Below is a small trained network, with its code and all its weights. Each question gives an input and a target symbol and asks what happens when units are switched off, that is, made to give their printed mean instead of their output.

import numpy as np


def w(rows, s, z=0):
    codes = np.array(rows[::2]) - 128.0
    scale = np.full(codes.shape[1], s)
    scale[-1] = z or s
    return codes * scale


def norm(h):
    return h / np.sqrt((h * h).mean(-1, keepdims=True) + 1e-5)


def f(y):
    return np.maximum(y, 0)


def softmax(a):
    e = np.exp(a - a.max(-1, keepdims=True))
    return e / e.sum(-1, keepdims=True)


def log_softmax(a):
    a = a - a.max(-1, keepdims=True)
    return a - np.log(np.exp(a).sum(-1, keepdims=True))


def net(x, mask):
    ids = ['γδηθμφω'.index(c) for c in x.split()]
    T = len(ids)
    res = E[ids] + P[:T]
    u = 0
    for l in range(2):
        q, k, v = (norm(res) @ M[l].T for M in (Q, K, V))
        z = softmax(np.where(np.tri(T) > 0, q @ k.T / 2**0.5, -1e9)) @ v
        res = res + np.where(mask[u], z, O[l][:, -1]) @ O[l][:, :-1]
        u += 1
        y = f(norm(res) @ A[l][:, :-1].T + A[l][:, -1])
        res = res + np.where(mask[u : u + 4], y, B[l][:, -1]) @ B[l][:, :-1]
        u += 4
    return log_softmax(norm(res)[-1] @ U[:, :-1].T + U[:, -1])


Q, K, V, O, A, B = {}, {}, {}, {}, {}, {}
E = w([
[190,20,90,210,179,60,68,168,175],'γ',
[24,83,93,198,42,95,76,56,164],'δ',
[125,65,84,119,225,232,74,135,101],'η',
[116,108,155,124,149,92,156,222,145],'θ',
[97,161,92,173,154,127,152,193,196],'μ',
[150,104,66,111,127,104,107,145,148],'φ',
[117,185,121,154,140,4,137,168,128],'ω',
],0.0044)
P = w([
[143,129,175,188,60,218,190,133,91],'0',
[168,130,177,175,141,100,95,91,183],'1',
[160,125,135,151,79,182,159,152,63],'2',
[160,134,159,150,158,95,106,97,160],'3',
[159,119,98,122,98,167,152,167,26],'4',
[162,140,139,131,171,87,110,96,139],'5',
[157,108,89,98,126,160,149,182,2],'6',
[163,144,152,146,164,90,101,80,163],'7',
],0.0031)
Q[0] = w([
[68,72,87,252,173,49,29,106,152],'L0H0',
[146,163,144,44,68,172,250,152,81],'L0H0',
],0.0035)
K[0] = w([
[1,71,74,173,21,110,56,46,76],'L0H0',
[248,155,109,71,236,133,152,206,164],'L0H0',
],0.0041)
V[0] = w([
[68,119,140,76,92,135,156,78,217],'L0H0',
[3,45,143,122,59,110,103,59,136],'L0H0',
],0.0025)
O[0] = w([
[61,72,164,162,200,54,60,222,214,2],'L0H0',
[128,102,139,77,253,108,206,50,59,237],'L0H0',
],0.0036,0.00089)
A[0] = w([
[82,121,66,189,128,250,146,153,73,55],'L0N0',
[149,15,84,147,131,144,42,121,162,254],'L0N1',
[91,149,153,140,113,133,130,196,89,77],'L0N2',
[92,147,171,82,252,74,139,102,191,224],'L0N3',
],0.0032,0.00053)
B[0] = w([
[116,207,115,85,116,38,38,119,97,196],'L0N0',
[76,189,176,99,125,158,193,85,93,211],'L0N1',
[149,85,233,112,70,119,138,108,71,196],'L0N2',
[103,100,74,108,255,171,140,5,162,251],'L0N3',
],0.004,0.0026)
Q[1] = w([
[59,129,108,157,99,53,163,125,2],'L1H0',
[149,74,173,139,175,135,100,166,158],'L1H0',
],0.0069)
K[1] = w([
[103,140,3,64,197,101,202,82,111],'L1H0',
[130,91,140,156,120,134,47,128,195],'L1H0',
],0.006)
V[1] = w([
[227,212,142,121,251,65,70,165,97],'L1H0',
[116,129,241,179,185,204,31,176,112],'L1H0',
],0.002)
O[1] = w([
[2,102,234,246,153,192,138,109,139,254],'L1H0',
[143,211,109,153,67,115,123,89,6,79],'L1H0',
],0.0041,0.00087)
A[1] = w([
[67,24,23,21,49,253,40,105,63,252],'L1N0',
[137,127,31,178,124,191,96,41,208,169],'L1N1',
[220,140,85,192,29,225,158,199,55,116],'L1N2',
[123,114,85,193,171,46,12,36,168,148],'L1N3',
],0.0025,0.0013)
B[1] = w([
[204,170,163,200,106,103,218,192,172,193],'L1N0',
[166,71,139,105,133,80,232,148,80,185],'L1N1',
[89,43,84,96,254,168,65,72,185,231],'L1N2',
[105,118,88,14,72,212,48,178,113,254],'L1N3',
],0.0043,0.0027)
U = w([
[175,20,150,93,72,148,52,161,73,35],'γ',
[109,59,74,107,254,128,135,37,148,160],'δ',
[173,230,133,138,136,198,141,103,46,77],'η',
[113,124,221,254,129,62,196,146,126,255],'θ',
[175,116,29,165,128,122,214,208,211,20],'μ',
[182,124,80,35,30,63,230,119,88,160],'φ',
[60,188,69,101,91,102,19,174,189,67],'ω',
],0.005,0.00098)

Each question gives the input, a string of symbols that net reads in full, and the target symbol t.
The units are the heads (2 rows each of Q, K, V and O) and the neurons (one row each of A and B). Each row of codes is followed by its name. A weight is (code - 128) times the scale printed after its matrix; where a second scale follows, it is the last column's (O, A, B and U).
mask holds one flag per unit, layer by layer, with each layer's heads first. A switched-off unit (its flag False) gives its mean, the last column of its rows in O or B, instead of its output. The means were averaged over made-up inputs and are rounded, as every weight is.
A unit's drop is (log p(t) with every unit on - log p(t) with that unit switched off) / (log p(t) with every unit on - log p(t) with every unit switched off).
The circuit of an input: a set's keep is (log p(t) with only the set's units on - log p(t) with every unit switched off) / (log p(t) with every unit on - log p(t) with every unit switched off). Starting from all 10 units, units are removed one at a time, each time the one whose removal leaves the highest keep (on an exact tie, the one counted first), for as long as the keep stays at least 0.8.
units of the circuit, in order: the units of the circuit, biggest drop first
k most important neurons: the k neurons with the biggest drops, biggest first
k most important neurons of layer l: the k neurons of layer l with the biggest drops, biggest first
drop when u is switched off: that unit's drop, to one decimal
input ω ω ω θ θ θ, target θ: most important neuron : L1N3
input ω ω η μ μ θ, target θ: units of the circuit, in order : L1N3, L1N2, L1H0
input θ ω η φ, target φ: units of the circuit, in order : L0H0, L1N2, L1N1
input ω ω η, target η: units of the circuit, in order : L0N0, L1N0, L0N1
input θ φ δ, target φ: 2 most important neurons of layer 1 : L1N0, L1N2
input η ω ω γ, target γ: units of the circuit, in order : L1N3, L0H0, L0N3
input θ μ φ, target μ: 3 most important neurons of layer 1 : L1N0, L1N2, L1N3
input μ θ θ, target γ: 3 most important neurons of layer 0 : L0N2, L0N3, L0N1
input ω ω ω ω φ, target μ: 3 most important neurons : L1N0, L1N2, L0N3
input θ θ ω γ, target γ: 3 most important neurons of layer 0 : L0N3, L0N1, L0N0
input μ φ θ, target γ: 3 most important neurons of layer 1 : L1N2, L1N0, L1N1
input θ ω μ μ, target μ: 2 most important neurons of layer 1 : L1N1, L1N2
input ω θ μ ω θ ω θ μ, target μ: 3 most important neurons of layer 0 : L0N0, L0N1, L0N2
input ω θ γ γ η, target η: most important neuron of layer 1 : L1N0
input ω ω μ, target ω: 2 most important neurons of layer 0 : L0N0, L0N3
input ω μ δ, target φ: drop when L0H0 is switched off : 0.4
input ω θ η φ, target φ: drop when L0H0 is switched off : 0.5
input ω ω φ ω, target ω: drop when L1N3 is switched off : 0.5
